[[ 52  48]
 [-42 -42]
 [ 47 -82]
 [ -9  77]
 [-59 -31]
 [-74 -31]]
->
[[-74 -31]
 [ 52  48]
 [-42 -42]
 [ 47 -82]
 [ -9  77]
 [-59 -31]]

[[  4  11  -7  -8  16  -1  -7   0 -11]
 [  7 -34   2 -19 -29 -11  18 -42 -73]
 [  5   0  -5  -9   4  -2  -4  -5 -36]
 [  0  60 -25  23  46  19 -38  63  62]
 [  9   3  -3  18  18  18  -6 -25  -6]]
->
[[  9   3  -3  18  18  18  -6 -25  -6]
 [  4  11  -7  -8  16  -1  -7   0 -11]
 [  7 -34   2 -19 -29 -11  18 -42 -73]
 [  5   0  -5  -9   4  -2  -4  -5 -36]
 [  0  60 -25  23  46  19 -38  63  62]]

[[ 18  20 -31 -35  22  19 -31 -31 -36 -34 -33]
 [ 40  67 -61 -63  66  56 -60 -59 -67 -65 -63]]
->
[[ 40  67 -61 -63  66  56 -60 -59 -67 -65 -63]
 [ 18  20 -31 -35  22  19 -31 -31 -36 -34 -33]]

[[-30  -5]
 [ 56   0]
 [ 52  -1]
 [ 17  60]
 [ -9  54]
 [ 65  -6]
 [ 28 -17]]
->
[[ 28 -17]
 [-30  -5]
 [ 56   0]
 [ 52  -1]
 [ 17  60]
 [ -9  54]
 [ 65  -6]]

[[ 24 -40 -28 -26 -45  28  30  27  27  23  26 -62  26  27  29 -64]
 [ 57 -29 -36 -43 -37  55  62  62  58  59  49 -27  65  63  51 -23]
 [-62  36  34  26  27 -61 -63 -48 -58 -58 -67  32 -67 -56 -64  34]]
->
[[-62  36  34  26  27 -61 -63 -48 -58 -58 -67  32 -67 -56 -64  34]
 [ 24 -40 -28 -26 -45  28  30  27  27  23  26 -62  26  27  29 -64]
 [ 57 -29 -36 -43 -37  55  62  62  58  59  49 -27  65  63  51 -23]]

[[-84  66  60  55  72 -72]
 [ 72 -55 -52 -52 -62  66]
 [-79  61  59  61  64 -66]]
->
[[-79  61  59  61  64 -66]
 [-84  66  60  55  72 -72]
 [ 72 -55 -52 -52 -62  66]]

[[-21  48  -5   3 -28  53 -15]
 [ 17 -54  37  40  32  27  20]
 [ -7 -49 -25  14  51  28  46]
 [-32 -13  26  14  30  48 -36]
 [-36 -10  24  34 -39  48   1]
 [-36 -24  23   8 -19   3  -3]
 [ 10 -12   0  15   5  13  -1]
 [ 61  11  16   3  57  44  -8]
 [ -7   9  45 -12  44  50 -24]
 [-13 -34  17  42 -55 -10 -64]
 [-32   9  71  32 -20  37  35]]
->
[[-32   9  71  32 -20  37  35]
 [-21  48  -5   3 -28  53 -15]
 [ 17 -54  37  40  32  27  20]
 [ -7 -49 -25  14  51  28  46]
 [-32 -13  26  14  30  48 -36]
 [-36 -10  24  34 -39  48   1]
 [-36 -24  23   8 -19   3  -3]
 [ 10 -12   0  15   5  13  -1]
 [ 61  11  16   3  57  44  -8]
 [ -7   9  45 -12  44  50 -24]
 [-13 -34  17  42 -55 -10 -64]]
